Rows and roughly how far along a hidden order each lies, from 0 to 20
In the rows, zero is written as 100.
[ 89  77 134  91  86 102 126  89 104  96 102  90  80 101 100 115 114 120
  95  78 101  92 115 105  96 104 117 101  98 100 104 111  87  98  87  88
 104  95  98 106  97 106  97 127 102  96  79  90  95 109  96  86  99 122
 107  90 108 102  97 116 108  89 102  91 100  96  78  92  89 110  96  97
 108  88 101 110  84  99 121 104  95  89 119  97  98  99  82  91  86  84
 101 108 118 105  90  94 113  86  93  83  90 118 104 102 103 133  94  91
 109  93 119  86 121  96  90 121 105  90 109 101 106  98 111 106 104 108
 101  93] | 2
[130 128  64 123  92 114  54 118  97 104  89 116  97  98 104  83  80  78
 120 112  88 123  89  95 116 121  71  77 100 114 112 108 107  95  78 115
 103 109 110  92  95  87 113  89 103 108  98 150  96  93  99 126 104 115
  96 101  96 105 112  87  97 136  77 115  95 134 130 107 110  75  77  86
  94  89 104  90 102 105 109  84  93 113  77 111 115  81 111 112 119 131
  95  91  97 106  91 102 105 118 111 126 118  93 112 101 113  72 110 142
  91  98  59 116  81  89  99  77  98 121  88 109  86 119  63  94  87 103
 102  88] | 15
[ 98 114  90  87 122 135 104 102 100  99 123 104  82 108  77  94  92 100
  79 106  92  81 116 115  88  84  92 141 105 124 104  99 118 106 111  79
  86 106  98 111 104 101 117 109 110 118  95  97 104 108 111 120 109  85
 102 103 112 104  89 149 119 102 111  81  90  90 122  86  95  91  82 111
  94  96 121  94  69  87 114  91 104  93 102 106 102 101  87 101 108  91
 118 110 150  93 120 100  81 114  95 124 109 105  99  89 109 121 103  98
  96  95 125 107  56  85 103 113  87  76 115  86  79  92 112 136  85  93
  88 109] | 10
[108 112  86 103  95 105  85 111  99  97  98 107  95  95 102  96  86  91
 112  98  98 107  97 103 106 115  94  77 101 107  99 109 100  98  84 110
 101  96 102 101  95  98 104  99  98 104 101 125  96  98 103 120 107 110
 100 104 102 100 105  90 103 110  88 108  94 119 124  99 100  92  90  93
  98  88 105  94  93 105 102  87  94 102  86 109 103  86 103 106 102 115
  97  97 105 109  91 103 105 107 106 110 105 104 109  93 106  90 107 113
  94  98  83 101  95  83  99  93 105 121  96 103  91 105  84  91  87 110
 105  95] | 11
[104  79 105  96  82  69  89  91  93  98  81 101 114  93 112  96 107 104
  97  90  98 115  97 107 103 109 105  85  96 111 100 107  82  95  88  97
 116  94  94  95 100 107  93 102  90  91  93 102  95 100  91  93  92  98
 116 100  88  97 109  80  99  77 104 104 104 104  80  99 102 111 108  97
 103  93  85 102 107 113  99 108 105  97 116 100  87 102 103  93  95 105
  93 101  75 101  84  96 107  95 101  77  74 101  97 115 100  78  86  90
 107 104 103  99 119 109 101 112 108 100  89 114 115 101  93  82 101 102
  96  99] | 10
[121 138  52 115 106 128  60 120  93 106 101 124  85  98  83  78  72  75
 119 128  84 110  92  99 105 113  61 103 103 125 116 106 119  99  80 109
  98 108 114  98  97  78 125  92 103 117 101 145 101  99 106 148 108 109
  92 101 104 108 109  98 103 140  79 102  87 128 148  98 104  69  64  93
  85  90 115  85  87  98 120  75  98 112  76 115 113  83 112 111 127 131
 106  91 124 103 100  96  94 121 110 143 131  90 109  92 119  71 115 146
  89  97  70 122  44  84 105  76  92 125  94  94  75 119  92 109  87  98
 103  98] | 16
[ 96  73 118  87 108  84 112  80  95  99 109  97 105 100  84  93 117 123
  75  96  96  98 111 109  93  84 113 145  96 109 106  96  81 102 109  76
 106  97  85 106 111 103  97 121 101  99  88  89 106 109  93  90  84  79
 109  98  99  94  97 132 111  79 127  69  90  72  60  85  97 115 112 109
  99  94  96 103  88 101 115 109 110  85 137  92  86 116  92  82  96  73
 107 114 115  90 101  95  93  92  90  88  75 103  85 114 100 121  77  80
 117 100 139  95  99 106 107 134  99  57 106  93 115  88 129 117 119  93
  89 117] | 8
[140  96  73 120  87  74  72 105  91 104  80 117 124  86 105  81  94  94
 113 103  87 128  86  84 118 100  71 101 103  99 116  98  90  94  83 107
 116  86  99  77 101  81 113  96  88  91 101 111 108  99  81  84  81 118
  99  87  85 101 106  74  85 125  95  84 100 125  86 101 118  93  91  94
 102  93  97  97 115 123 110  92 106 115 112  98  97  88 127  96 112 114
  96  94  70 100  84  95 117  97 100  88  94  87  88 119 102  59  80 129
  99 102  86 108  81 101 106  99 105 104  84 106 125 120  83  89 123  96
 100 100] | 14
[ 73  87 131  44 128 126 145  83  77  86 124 103  72  99  75 125 106 102
  57 101  93  82 116 120  78  48  96 142  93 104 115  83 104  98 122  56
 103  90  92 131 109  96  93 125 109 105  71  58 100 117 109  85  87  70
 110 116 121  89  84 164 115 105 119  86  91  72  83 101  85 109 103 108
 110 115 117 101  83  92 135 100 112  94 129  82 103 125  81  94  93  71
 120 110 143  96  94  89  98 101  97  83  78 108 100 104  99 147  92  56
 109 106 149  97 107  95 100 141  82  72 106  77  82  69 132 124 105 108
  79  97] | 3
[103 102  81  98 118  99 100 104 100 101 108 109 108  98  89  81  96  99
  91 110  89 101  94 107 104  96  91 123  98 108 103  96 100  99 101  95
 103 105  96 103 104  98 111 105 104 111 101 101 111  97 100 109 102  81
  95  96  98  94 104 107 107  97 109  92  92  96 102  90 101  96  95 114
  92  94 102  96  98 101  97 105 105  96 103 100  95  99 103  97 106  96
 108 103 110  96 105 101  87 109  99 113  94  98  94 102 107 107  99  98
 106 101 109 110  88  99 110 114 104  84 101  97 103  98 101 104 104  88
  98 114] | 13
[120  82  77 105  71  49  62  88  87  99  65 120 127  85 108  79  99  84
 106 100  88 135  76  96 120 118  93  88  92 118 109 101  82  92  85 113
 124  91  89  81 101 104  99  90  84  89  99 118  99  96  89  95  86  73
 111 104  74  90 119  54  86  85 100 102  96 108  82 115 108 106 106  88
  98  93  81  91 126 124  89 101 107 106 118 104  74  96 117  91 104 114
  86  92  43  99  76  97 109 108 105  78  70  87  94 121 102  43  87 103
 113 108  92 110 112 118 104 103 109 110  72 123 124 109  79  72 108  98
 102  99] | 15
[123 118  76 117  73 105  68 113  95 103  81 116  91  91 107  91  80  79
 126 100  92 121  86  95 113 129  78  75 105 123 111 111  99  91  67 113
 102  93 112  87  92  94 114  98  95 102  95 148  94 100  96 116 106 122
 110  98  96 102 108  76  97 119  85 117  95 135 136 105 102  84  71  80
 103  87 111  93 109 108 116  85  94 111  85 116 104  76 111 107 116 125
  93  90  92 113  82  94 113 109 108 110 107  99 111  98 110  69 108 129
  95  98  72 116  88  91  95  80 103 135  84 112  93 120  60  86  86 111
  94  83] | 12
[ 90 103 126 107  71 136 123 110 108 100  97  88  47 106 104 132 100 101
 121  83  99  95 101  87  95 103  94  69 102 100 119 120 104  95  76 104
  88  89 118  94  81  90 110 134 113  97  75 118  86 112  95  95  89 167
  97  70 118 113 100 110 100 133  72 103 113 127 106 102  86  91  63  78
 120  91 120 109  88  95 138  90  77 109 100 106 128  77  85 113  91 108
  95 100 120 122  85  84 129  79 102  94 124 129 118  87 111 144 115 132
  96  88  68  89 110  83  62  78  93 124 107 107  88 123  85  99  85 124
 114  69] | 0
[ 96 115 102 113 111 131 120 110 103 101 116  92  82 108 101 115  92 104
 110 100 101  88 103  96  98 113 101  95 110  82 101 112  90 103  89 101
  93 102 111 109  92  83 104 120 107 108  93 109  96 103 103 110 104 137
  81  90 112 108  97 113 101 131  90  94  95 117 105  88  98  90  84 104
 103  92 108 102  79  91 124  94  91 102  90 100 119  96  90 102 100  98
  99 102 134 102 101  98 102  93 106 119 128 108 108  94 105 125 106 130
 101  94  87  91  95  87 103  99 100 102 115  87  94 107 105 115 105 110
 101  99] | 7
[108  86 103 111  70  80  93 100  91 100  77 108  99  92 105  98 102  94
 112  92  94 122  91  91 111 111  94  79  96 111 112 107  85  90  82 111
 116  88 101  86  92  99 100 110  94  92  84 117  94 102  88  94  91 120
 109  90  88 101 114  76  96 105  97  98 102 117  85 103 101 101  94  81
 109  88  85  99 110 116 109  99  97 105 116  99  95  87 102  98  99 111
  90  92  73 104  76  93 117  92 104  80  89 101 102 114 106  81  91 120
 108 102  90 103 115 109  86 100 106 111  86 119 118 115  80  87 104 108
 100  88] | 8
[ 87  91 124  88 103 109 125  93 107  96 109  96  93 101 101 108 106 114
  90  85 102  88 113 109  93 101 110 107  98 103  98 104  99 100 103  90
  98 103  97 109 101 106  96 114 102 103  90  91  98 104 102  94 106 105
 105 100 112 100  95 114 109  87 108  98  99  92  95  89  92 105  98 104
 108  95 104 109  83  94 114 103  95  91 106  98 101 105  87  96  89  87
 106 103 122 101 101  98 100  95 101  95 100 119 103  98 103 133 102  88
 104  97 117  88 106  91  98 117 107  94 110  94  97  92 114 107  98 109
 103  98] | 6
[149 111  32 129  75  51  16 113  73 103  57 130 135  80 109  72  76  57
 137 124  85 152  67  83 133 126  62  76  90 116 116 102  86  90  66 136
 121  97 105  69  90  79 113  70  79  94 109 164 100  92  86 128  84  83
  97  99  65 100 130  22  79 126  86 106  95 133 115 118 123  88  97  74
  92  92  73  74 137 135  96  86 100 123  89 113  85  79 142 104 128 150
  82  85  36 102  68 100 109 121 119 106  90  71  94 120 112   0  94 154
 104 110  48 128  84 119 106  77 111 127  60 124 120 128  46  65 111  99
  98 103] | 20
[ 91  81 129  92  82  80 120  91 101  93  88  93  95  95 112 115 114 117
 104  77 103 103 103 102 100 109 116  76  99  94  96 108  82  96  89  97
 111  94  91 102  98 112  90 118  96  91  89  94  92 103  93  83 103 119
 109  99  99  91  98  91 101  77  95 103  97  94  78  95  99 111 109  92
 105  92  90 110  99 109 102 107  97  94 112  99  88 103  87  91  92  93
  93 102  86 103  87  98 109  83 106  69  84 109 102  99 103 102  91  79
 108  99 111  90 139 100  96 121 111 104  94 110 114  98 103  86  97 108
 101  94] | 6
[ 81  54 131  53 119  76 130  66  96  93 113  95 120 102  76  82 128 132
  42  88 101  80 129 131  78  63 127 169  88 127  95  86 101 106 135  59
 106  99  73 120 123 131  92 103  98 102  94  49 112 106 105  80  98  36
 129 117 102  92  84 150 122  32 149  75  84  46  72  87  92 131 128 124
  95 104  98 107  83  95  96 121 121  69 148  92  65 131  84  77  89  56
 118 120 113  84 118 105  81 102  75  73  47 107  78 110  93 135  77  27
 113 106 184  95  98 110 115 157  98  41 109  91 113  62 144 125 105  85
  82 124] | 8
[103 104  99 114 108 103 107 103 106  97 101 101  97  98 116 112  98 103
 123  87 103  98 102  96 113 119 110  79 110  75  87 112  80  93  77 106
  98 102 100 108  94  91  89 117 101  98 102 110  90  95  95 104 113 126
  80 112 105 102 104  78  99 115  89 105  91  97  90  91 107 102 117 107
 103  86  93 100  99 101 101 106  87 104  87  89 106 107  96  97  94 102
  95 107  97 103  89 107 105  86 118 102 113  97 107  99 101  90 100 109
 100  96  92  87 107 101 110 116 113 118 106  94 104  98 113  87 110 114
 101 101] | 10
[100 104  80  66 159 125 116  90  96  99 142 110 101 108  55  70 100 114
  52 122  88  69 134 136  75  73  98 200 105 128 105  91 115 119 124  60
  91 118  88 137 123 103 118 104 111 127 104  80 119 109 119 135 120  38
 104 118 116  96  78 186 131  86 140  63  66  60 117  71 100 101  96 138
  75  99 118  93  54  84 122  96 118  75 122  98  97 126  85  84 112  64
 127 122 173  74 138 104  57 125  86 125  98  95  81  99 105 131  87  79
 111 102 166 110  25  84 137 148  83  38 126  60  83  72 143 156  99  70
  73 136] | 14
